Here is a tiny trained network, its code and every weight. The questions are about switching its units off for an input and a target symbol, where a switched-off unit gives its printed mean instead of its output.

import numpy as np


def w(rows, s, z=0):
    codes = np.array(rows[::2]) - 128.0
    scale = np.full(codes.shape[1], s)
    scale[-1] = z or s
    return codes * scale


def norm(h):
    return h / np.sqrt((h * h).mean(-1, keepdims=True) + 1e-5)


def f(y):
    return y / 2 * (1 + np.tanh(0.7978845608 * (y + 0.044715 * y**3)))


def softmax(a):
    e = np.exp(a - a.max(-1, keepdims=True))
    return e / e.sum(-1, keepdims=True)


def log_softmax(a):
    a = a - a.max(-1, keepdims=True)
    return a - np.log(np.exp(a).sum(-1, keepdims=True))


def net(x, mask):
    ids = ['ΛΞΦαγηθμπσ'.index(c) for c in x.split()]
    T = len(ids)
    res = E[ids] + P[:T]
    u = 0
    for l in range(3):
        q, k, v = (norm(res) @ M[l].T for M in (Q, K, V))
        z = softmax(np.where(np.tri(T) > 0, q @ k.T / 2**0.5, -1e9)) @ v
        res = res + np.where(mask[u], z, O[l][:, -1]) @ O[l][:, :-1]
        u += 1
        y = f(norm(res) @ A[l][:, :-1].T + A[l][:, -1])
        res = res + np.where(mask[u : u + 4], y, B[l][:, -1]) @ B[l][:, :-1]
        u += 4
    return log_softmax(norm(res)[-1] @ U[:, :-1].T + U[:, -1])


Q, K, V, O, A, B = {}, {}, {}, {}, {}, {}
E = w([
[97,183,94,137,175],'Λ',
[134,128,130,101,154],'Ξ',
[155,101,123,122,99],'Φ',
[167,161,168,149,155],'α',
[69,136,111,123,84],'γ',
[152,117,137,110,100],'η',
[149,88,142,140,86],'θ',
[72,19,1,59,161],'μ',
[37,121,125,146,114],'π',
[80,126,99,116,73],'σ',
],0.0029)
P = w([
[254,10,139,156,40],'0',
[146,139,103,99,162],'1',
[116,153,115,112,180],'2',
[96,153,118,109,187],'3',
[82,159,114,105,192],'4',
[82,151,108,107,188],'5',
[75,155,101,104,189],'6',
],0.00088)
Q[0] = w([
[205,117,108,160,163],'0.h0',
[172,2,143,102,60],'0.h0',
],0.0052)
K[0] = w([
[30,90,1,122,86],'0.h0',
[162,32,131,107,15],'0.h0',
],0.0044)
V[0] = w([
[114,166,148,227,250],'0.h0',
[173,123,217,68,207],'0.h0',
],0.0014)
O[0] = w([
[190,63,96,179,32,251],'0.h0',
[104,178,5,165,7,166],'0.h0',
],0.0015,0.00013)
A[0] = w([
[166,55,240,85,54,254],'0.n0',
[92,254,141,95,65,88],'0.n1',
[42,71,95,149,172,125],'0.n2',
[170,73,91,214,182,169],'0.n3',
],0.0019,0.00048)
B[0] = w([
[110,206,42,79,245,224],'0.n0',
[112,67,99,223,129,179],'0.n1',
[236,154,126,137,51,254],'0.n2',
[151,158,104,32,2,160],'0.n3',
],0.0017,0.00035)
Q[1] = w([
[227,125,127,35,238],'1.h0',
[148,135,85,4,232],'1.h0',
],0.0048)
K[1] = w([
[174,1,185,137,26],'1.h0',
[227,36,129,145,79],'1.h0',
],0.0048)
V[1] = w([
[106,158,93,1,164],'1.h0',
[217,9,141,100,44],'1.h0',
],0.0014)
O[1] = w([
[123,254,174,142,10,253],'1.h0',
[8,48,164,111,18,181],'1.h0',
],0.0017,0.00049)
A[1] = w([
[134,3,165,117,99,62],'1.n0',
[204,173,196,107,168,127],'1.n1',
[133,156,115,87,139,126],'1.n2',
[177,165,201,175,160,4],'1.n3',
],0.0038,0.0017)
B[1] = w([
[91,183,149,176,229,57],'1.n0',
[88,90,54,204,3,238],'1.n1',
[75,122,174,144,70,255],'1.n2',
[71,44,88,155,106,46],'1.n3',
],0.0022,0.00048)
Q[2] = w([
[206,91,167,214,51],'2.h0',
[134,225,96,255,114],'2.h0',
],0.0051)
K[2] = w([
[41,171,169,110,97],'2.h0',
[2,178,24,157,165],'2.h0',
],0.0062)
V[2] = w([
[154,154,249,193,93],'2.h0',
[207,222,80,122,139],'2.h0',
],0.002)
O[2] = w([
[176,162,215,245,100,2],'2.h0',
[155,252,65,113,135,209],'2.h0',
],0.0023,0.00074)
A[2] = w([
[80,72,4,221,61,237],'2.n0',
[92,158,177,69,203,236],'2.n1',
[77,147,90,213,72,49],'2.n2',
[186,214,3,88,63,3],'2.n3',
],0.0029,0.00049)
B[2] = w([
[224,101,97,161,114,235],'2.n0',
[252,86,101,204,103,204],'2.n1',
[209,42,146,120,88,165],'2.n2',
[85,87,156,238,167,249],'2.n3',
],0.0023,0.0017)
U = w([
[114,205,57,206,220,218],'Λ',
[53,167,168,182,67,32],'Ξ',
[189,138,182,83,155,138],'Φ',
[254,118,113,103,208,5],'α',
[206,41,76,208,57,182],'γ',
[165,218,196,85,76,151],'η',
[76,39,223,167,210,158],'θ',
[79,133,129,43,91,55],'μ',
[87,54,30,39,181,176],'π',
[93,119,109,126,57,25],'σ',
],0.0092,0.0015)

Each question gives the input, a string of symbols that net reads in full, and the target symbol t.
The units are the heads (2 rows each of Q, K, V and O) and the neurons (one row each of A and B). Each row of codes is followed by its name. A weight is (code - 128) times the scale printed after its matrix; where a second scale follows, it is the last column's (O, A, B and U).
mask holds one flag per unit, layer by layer, with each layer's heads first. A switched-off unit (its flag False) gives its mean, the last column of its rows in O or B, instead of its output. The means were averaged over made-up inputs and are rounded, as every weight is.
A unit's drop is (log p(t) with every unit on - log p(t) with that unit switched off) / (log p(t) with every unit on - log p(t) with every unit switched off).
The circuit of an input: a set's keep is (log p(t) with only the set's units on - log p(t) with every unit switched off) / (log p(t) with every unit on - log p(t) with every unit switched off). Starting from the 12 units with the biggest drops (on a tie, the unit counted first), units are removed one at a time, each time the one whose removal leaves the highest keep (on an exact tie, the one counted first), for as long as the keep stays at least 0.8.
circuit, biggest first: the units of the circuit, biggest drop first
top k neurons: the k neurons with the biggest drops, biggest first
k most important neurons of layer l: the k neurons of layer l with the biggest drops, biggest first
input α θ σ γ Φ, target α: circuit, biggest first => 1.h0, 2.n3, 1.n0, 1.n1
input α μ π, target π: top neuron => 2.n3
input θ θ α σ, target γ: top 2 neurons => 2.n0, 0.n1
input η Λ μ μ Λ η, target η: 2 most important neurons of layer 2 => 2.n1, 2.n3
input η α π θ, target η: top 2 neurons => 0.n0, 2.n3
input α θ θ, target α: top 2 neurons => 0.n0, 2.n1
input π η Λ π Ξ, target π: top 3 neurons => 0.n2, 1.n1, 0.n0
input π η π μ π γ, target π: circuit, biggest first => 2.h0, 1.n1, 1.h0
input θ Φ Λ Ξ, target θ: circuit, biggest first => 2.h0, 1.h0
input α π Ξ μ Φ, target α: top 2 neurons => 2.n1, 1.n0
input α σ π Φ η, target α: top 4 neurons => 2.n1, 2.n3, 0.n0, 0.n3
input η η Ξ α Φ, target η: top 2 neurons => 0.n0, 2.n3
input Λ α Ξ α θ γ, target γ: circuit, biggest first => 0.h0, 2.n0
input μ γ Ξ θ Λ π, target Λ: circuit, biggest first => 1.h0
input Φ α Λ Λ θ, target Φ: top 4 neurons => 2.n3, 0.n0, 1.n1, 2.n1
input π θ σ θ, target π: circuit, biggest first => 0.n0, 0.h0, 2.h0
input Λ Λ Λ θ Λ γ π, target Λ: circuit, biggest first => 1.h0, 1.n1
input Ξ μ Λ α Λ η, target Ξ: 2 most important neurons of layer 1 => 1.n2, 1.n0
input α γ Λ θ Λ Λ σ, target Λ: top 3 neurons => 1.n1, 2.n3, 1.n3
input α σ α Ξ γ θ, target α: top neuron => 2.n1
input Λ σ θ σ γ σ η, target Λ: top 2 neurons => 0.n3, 0.n0
input η μ Ξ Φ Λ σ Φ, target η: 2 most important neurons of layer 0 => 0.n0, 0.n1
input Φ π θ Φ, target Φ: 3 most important neurons of layer 1 => 1.n1, 1.n3, 1.n0
